Below is a small trained network, with its code and all its weights. Each question gives an input and a target symbol and asks what happens when units are switched off, that is, made to give their printed mean instead of their output.

import numpy as np


def w(rows, s, z=0):
    codes = np.array(rows[::2]) - 128.0
    scale = np.full(codes.shape[1], s)
    scale[-1] = z or s
    return codes * scale


def norm(h):
    return h / np.sqrt((h * h).mean(-1, keepdims=True) + 1e-5)


def f(y):
    return y / 2 * (1 + np.tanh(0.7978845608 * (y + 0.044715 * y**3)))


def softmax(a):
    e = np.exp(a - a.max(-1, keepdims=True))
    return e / e.sum(-1, keepdims=True)


def log_softmax(a):
    a = a - a.max(-1, keepdims=True)
    return a - np.log(np.exp(a).sum(-1, keepdims=True))


def net(x, mask):
    ids = ['ΓΔΘΞΦΨαβεζηλμτ'.index(c) for c in x.split()]
    T = len(ids)
    res = E[ids] + P[:T]
    r = norm(res)
    for j in range(3):
        rows = slice(3 * j, 3 * j + 3)
        q, k, v = (r @ M[0][rows].T for M in (Q, K, V))
        z = softmax(np.where(np.tri(T) > 0, q @ k.T / 3**0.5, -1e9)) @ v
        o = O[0][rows]
        res = res + np.where(mask[j], z, o[:, -1]) @ o[:, :-1]
    y = f(norm(res) @ A[0][:, :-1].T + A[0][:, -1])
    res = res + np.where(mask[3:11], y, B[0][:, -1]) @ B[0][:, :-1]
    return log_softmax(norm(res)[-1] @ U[:, :-1].T + U[:, -1])


Q, K, V, O, A, B = {}, {}, {}, {}, {}, {}
E = w([
[94,127,82,149],'Γ',
[96,26,70,80],'Δ',
[132,97,170,155],'Θ',
[48,89,69,132],'Ξ',
[106,192,110,151],'Φ',
[189,158,111,214],'Ψ',
[160,150,129,141],'α',
[126,148,121,143],'β',
[117,153,85,128],'ε',
[94,173,90,132],'ζ',
[182,158,170,121],'η',
[120,64,107,96],'λ',
[68,181,121,235],'μ',
[103,126,3,140],'τ',
],0.022)
P = w([
[3,123,106,122],'0',
[100,210,145,155],'1',
[16,97,102,92],'2',
[137,205,118,137],'3',
[44,81,76,55],'4',
[149,227,110,124],'5',
[16,95,86,55],'6',
],0.0066)
Q[0] = w([
[115,117,122,74],'H0',
[106,171,118,120],'H0',
[112,73,122,86],'H0',
[110,93,176,47],'H1',
[156,134,52,190],'H1',
[254,56,150,128],'H1',
[136,104,182,49],'H2',
[227,198,117,186],'H2',
[173,119,95,99],'H2',
],0.02)
K[0] = w([
[146,105,40,74],'H0',
[70,105,157,132],'H0',
[173,150,50,60],'H0',
[57,5,208,128],'H1',
[188,208,13,209],'H1',
[233,8,226,227],'H1',
[109,70,202,31],'H2',
[231,161,107,213],'H2',
[210,123,46,84],'H2',
],0.014)
V[0] = w([
[132,115,116,143],'H0',
[139,228,85,44],'H0',
[128,133,121,125],'H0',
[224,95,130,132],'H1',
[117,138,165,175],'H1',
[144,253,18,91],'H1',
[205,202,96,128],'H2',
[127,230,203,8],'H2',
[218,18,166,183],'H2',
],0.0058)
O[0] = w([
[114,143,116,119,129],'H0',
[242,84,158,145,161],'H0',
[133,126,128,127,132],'H0',
[25,107,209,133,62],'H1',
[111,152,116,92,128],'H1',
[107,205,143,241,253],'H1',
[49,206,136,134,162],'H2',
[31,70,177,93,116],'H2',
[172,145,220,254,42],'H2',
],0.0053,0.0046)
A[0] = w([
[122,136,144,96,177],'N0',
[99,188,65,139,54],'N1',
[130,101,192,81,190],'N2',
[58,155,163,200,78],'N3',
[4,63,163,55,143],'N4',
[146,16,142,115,18],'N5',
[96,70,191,15,74],'N6',
[93,44,81,130,252],'N7',
],0.012,0.003)
B[0] = w([
[140,130,91,152,147],'N0',
[181,67,174,110,254],'N1',
[48,139,81,169,179],'N2',
[130,165,143,36,172],'N3',
[232,85,72,117,208],'N4',
[208,169,144,138,157],'N5',
[4,128,186,28,209],'N6',
[79,162,199,198,210],'N7',
],0.013,0.0066)
U = w([
[153,98,98,133,109],'Γ',
[159,80,162,135,97],'Δ',
[28,131,74,56,193],'Θ',
[61,149,112,172,252],'Ξ',
[115,76,120,94,169],'Φ',
[158,184,135,181,187],'Ψ',
[111,108,154,103,127],'α',
[164,112,158,73,31],'β',
[150,102,26,72,70],'ε',
[136,159,84,53,32],'ζ',
[7,205,134,149,13],'η',
[98,118,206,124,56],'λ',
[35,167,41,170,74],'μ',
[89,120,66,165,141],'τ',
],0.014,0.0038)

Each question gives the input, a string of symbols that net reads in full, and the target symbol t.
The units are the heads (3 rows each of Q, K, V and O) and the neurons (one row each of A and B). Each row of codes is followed by its name. A weight is (code - 128) times the scale printed after its matrix; where a second scale follows, it is the last column's (O, A, B and U).
mask holds one flag per unit, heads first, then neurons. A switched-off unit (its flag False) gives its mean, the last column of its rows in O or B, instead of its output. The means were averaged over made-up inputs and are rounded, as every weight is.
A unit's drop is (log p(t) with every unit on - log p(t) with that unit switched off) / (log p(t) with every unit on - log p(t) with every unit switched off).
The circuit of an input: a set's keep is (log p(t) with only the set's units on - log p(t) with every unit switched off) / (log p(t) with every unit on - log p(t) with every unit switched off). Starting from all 11 units, units are removed one at a time, each time the one whose removal leaves the highest keep (on an exact tie, the one counted first), for as long as the keep stays at least 0.8.
circuit, biggest first: the units of the circuit, biggest drop first
most important unit: the unit with the biggest drop
k most important neurons: the k neurons with the biggest drops, biggest first
which heads matter: for each layer, one digit per head in row order, 1 if its drop is at least 0.15 and else 0, layers parted by /
drop when u is switched off: that unit's drop, to one decimal
input ζ Δ ζ ζ, target ζ: which heads matter => 011
input α Φ Ξ Δ Ψ Φ Φ, target ζ: which heads matter => 010
input Θ μ ζ, target ε: circuit, biggest first => [N6 N1]
input ζ Ψ ζ μ, target Ψ: 2 most important neurons => [N6 N2]
input α Θ Γ η η, target Θ: 2 most important neurons => [N6 N2]
input η η Γ ζ, target ζ: most important unit => N7
input μ Ψ η ζ ζ ζ, target Ψ: 3 most important neurons => [N6 N1 N2]
input η Ψ λ β ζ Γ, target Ψ: which heads matter => 010
input Δ η Ψ η η λ Φ, target ζ: circuit, biggest first => [N7 N1 N6 N4]
input ζ ε Ψ Γ ζ ζ, target Ψ: which heads matter => 001
input Γ η Ξ Θ, target Θ: circuit, biggest first => [N6 H1]
input Δ μ Ψ τ Δ Θ Γ, target Ξ: 3 most important neurons => [N7 N6 N4]
input μ μ ε Δ τ Ξ, target Ξ: 3 most important neurons => [N7 N4 N6]
input Δ ζ Ψ η α Φ, target Ψ: most important unit => N6
input β Γ η Ξ β, target Δ: 4 most important neurons => [N1 N6 N2 N4]
input Θ μ Γ, target Ξ: 2 most important neurons => [N7 N4]
input Ψ η Ψ τ η Γ, target Ψ: 2 most important neurons => [N6 N4]
input η τ τ Ξ, target Ξ: 2 most important neurons => [N7 N6]
input τ η Ψ Θ, target Θ: drop when H1 is switched off => 0.5
input η Ξ η η Γ η, target η: drop when N2 is switched off => 0.1
input Ψ ζ η η Ψ ε, target Ψ: drop when H2 is switched off => 0.3
